Here is a tiny trained network, its code and every weight. The questions are about switching its units off for an input and a target symbol, where a switched-off unit gives its printed mean instead of its output.

import numpy as np


def w(rows, s, z=0):
    codes = np.array(rows[::2]) - 128.0
    scale = np.full(codes.shape[1], s)
    scale[-1] = z or s
    return codes * scale


def f(y):
    return np.maximum(y, 0)


def softmax(a):
    e = np.exp(a - a.max(-1, keepdims=True))
    return e / e.sum(-1, keepdims=True)


def log_softmax(a):
    a = a - a.max(-1, keepdims=True)
    return a - np.log(np.exp(a).sum(-1, keepdims=True))


def net(x, mask):
    ids = ['ΓΔΘΠΣΦΩαβεημξτψ'.index(c) for c in x.split()]
    T = len(ids)
    res = E[ids] + P[:T]
    r = res
    for j in range(3):
        rows = slice(3 * j, 3 * j + 3)
        q, k, v = (r @ M[0][rows].T for M in (Q, K, V))
        z = softmax(np.where(np.tri(T) > 0, q @ k.T / 3**0.5, -1e9)) @ v
        o = O[0][rows]
        res = res + np.where(mask[j], z, o[:, -1]) @ o[:, :-1]
    y = f(res @ A[0][:, :-1].T + A[0][:, -1])
    res = res + np.where(mask[3:11], y, B[0][:, -1]) @ B[0][:, :-1]
    return log_softmax(res[-1] @ U[:, :-1].T + U[:, -1])


Q, K, V, O, A, B = {}, {}, {}, {}, {}, {}
E = w([
[140,86,118,190],'Γ',
[130,36,163,103],'Δ',
[159,120,99,117],'Θ',
[130,83,128,193],'Π',
[142,101,119,58],'Σ',
[194,163,114,61],'Φ',
[71,61,39,153],'Ω',
[122,82,124,115],'α',
[123,91,158,61],'β',
[157,94,180,227],'ε',
[83,31,248,197],'η',
[35,52,166,70],'μ',
[76,84,203,116],'ξ',
[123,180,206,74],'τ',
[34,16,150,223],'ψ',
],0.014)
P = w([
[177,42,89,79],'0',
[178,64,99,91],'1',
[162,66,110,97],'2',
[154,84,115,107],'3',
[150,104,122,118],'4',
[139,118,126,122],'5',
[134,141,134,127],'6',
[115,144,142,129],'7',
[112,170,133,138],'8',
[109,184,149,145],'9',
[93,196,144,151],'10',
[89,219,153,155],'11',
[90,238,160,162],'12',
[86,254,162,169],'13',
],0.0083)
Q[0] = w([
[94,132,82,137],'h1',
[92,131,115,251],'h1',
[103,83,81,252],'h1',
[138,135,190,115],'h2',
[122,100,131,121],'h2',
[38,146,105,49],'h2',
[170,75,97,110],'h3',
[178,124,181,47],'h3',
[144,166,157,13],'h3',
],0.018)
K[0] = w([
[142,171,110,198],'h1',
[52,190,121,167],'h1',
[14,212,190,173],'h1',
[165,101,175,112],'h2',
[113,102,126,127],'h2',
[198,60,27,123],'h2',
[71,102,164,87],'h3',
[206,99,143,54],'h3',
[197,5,97,98],'h3',
],0.015)
V[0] = w([
[98,113,6,177],'h1',
[2,124,139,121],'h1',
[171,154,176,174],'h1',
[192,110,153,140],'h2',
[66,154,84,189],'h2',
[114,72,151,195],'h2',
[95,111,188,109],'h3',
[108,123,130,140],'h3',
[31,150,190,61],'h3',
],0.013)
O[0] = w([
[17,131,111,152,98],'h1',
[117,10,140,110,124],'h1',
[189,147,77,118,135],'h1',
[109,137,159,144,188],'h2',
[213,146,86,117,67],'h2',
[166,127,197,117,254],'h2',
[162,141,99,142,168],'h3',
[124,150,133,141,138],'h3',
[237,129,109,98,64],'h3',
],0.012,0.0061)
A[0] = w([
[157,107,102,239,110],'n1',
[113,72,158,114,184],'n2',
[139,194,139,110,111],'n3',
[139,118,145,205,3],'n4',
[118,160,105,191,246],'n5',
[87,199,147,120,153],'n6',
[110,126,7,80,152],'n7',
[132,135,146,22,128],'n8',
],0.013,0.0032)
B[0] = w([
[103,154,86,42,217],'n1',
[165,164,81,190,255],'n2',
[73,56,130,188,170],'n3',
[111,18,149,38,199],'n4',
[105,165,246,131,194],'n5',
[210,136,30,103,225],'n6',
[132,93,230,100,152],'n7',
[36,217,68,90,171],'n8',
],0.013,0.0084)
U = w([
[29,219,2,27,153],'Γ',
[109,206,55,103,189],'Δ',
[171,204,132,183,252],'Θ',
[156,103,69,95,134],'Π',
[93,134,107,134,97],'Σ',
[117,143,105,118,82],'Φ',
[116,135,84,107,6],'Ω',
[225,97,130,142,124],'α',
[133,149,104,174,150],'β',
[130,88,92,124,141],'ε',
[106,34,9,118,79],'η',
[66,152,208,16,134],'μ',
[39,115,101,160,130],'ξ',
[120,152,146,197,143],'τ',
[205,144,47,28,87],'ψ',
],0.0066,0.0034)

Each question gives the input, a string of symbols that net reads in full, and the target symbol t.
The units are the heads (3 rows each of Q, K, V and O) and the neurons (one row each of A and B). Each row of codes is followed by its name. A weight is (code - 128) times the scale printed after its matrix; where a second scale follows, it is the last column's (O, A, B and U).
mask holds one flag per unit, heads first, then neurons. A switched-off unit (its flag False) gives its mean, the last column of its rows in O or B, instead of its output. The means were averaged over made-up inputs and are rounded, as every weight is.
A unit's drop is (log p(t) with every unit on - log p(t) with that unit switched off) / (log p(t) with every unit on - log p(t) with every unit switched off).
The circuit of an input: a set's keep is (log p(t) with only the set's units on - log p(t) with every unit switched off) / (log p(t) with every unit on - log p(t) with every unit switched off). Starting from all 11 units, units are removed one at a time, each time the one whose removal leaves the highest keep (on an exact tie, the one counted first), for as long as the keep stays at least 0.8.
units of the circuit, in order: the units of the circuit, biggest drop first
most important unit: the unit with the biggest drop
k most important neurons: the k neurons with the biggest drops, biggest first
which heads matter: for each layer, one digit per head in row order, 1 if its drop is at least 0.15 and else 0, layers parted by /
input ε ψ τ Π Ω τ Θ β ε ξ τ Θ Δ ε, target μ: most important unit	n6
input Δ β Ω Θ ε τ, target Γ: 2 most important neurons	n8, n6
input ε Θ ε Φ Ω ε τ Γ, target ψ: units of the circuit, in order	h1, h3
input Ω η Ω Δ Δ η Π Φ τ Π Π ε Π, target μ: 4 most important neurons	n2, n6, n5, n1
input μ Δ Σ ε ε η Φ ε Φ Ω, target μ: units of the circuit, in order	n7, h2, n6, n2
input ε ε Ω ψ ε, target η: 2 most important neurons	n4, n5
input ε Π Φ Ω η α Δ β ε Ω, target μ: units of the circuit, in order	n7, h2, n2, n6
input Ω ε α ε Γ, target μ: units of the circuit, in order	n5, n2, h1, h3
input Ω Ω ξ β Θ Π τ τ ε, target ψ: units of the circuit, in order	h1, h3, n1
input Ω Ω Ω, target ξ: which heads matter	100
input Ω Γ Ω β Ω Φ Θ α τ Θ Π, target ψ: which heads matter	101
input Π Γ Φ Φ ε η Γ, target α: units of the circuit, in order	h1, h2
input ε Δ Δ ε Ω β Φ ε ψ Π, target η: 2 most important neurons	n5, n4
input Σ ε ξ β τ ε β Ω ε Δ Δ ψ Ω, target η: units of the circuit, in order	h1
input ε Φ ε ε Φ ε α Π, target μ: 2 most important neurons	n5, n2
input Γ τ α ε ε Γ, target μ: 2 most important neurons	n2, n5
input β ε Π Γ Γ Γ Π Δ η, target α: units of the circuit, in order	h1, h2
input ε ξ Δ Δ Θ η ε, target α: 2 most important neurons	n8, n2
input τ Θ Ω Θ Φ α ψ, target η: units of the circuit, in order	h1, n5
input η Δ Ω Δ τ Σ, target Γ: 2 most important neurons	n8, n5
input Δ τ Θ Φ, target Γ: units of the circuit, in order	n8
input ψ Π Γ β, target Γ: 2 most important neurons	n8, n5
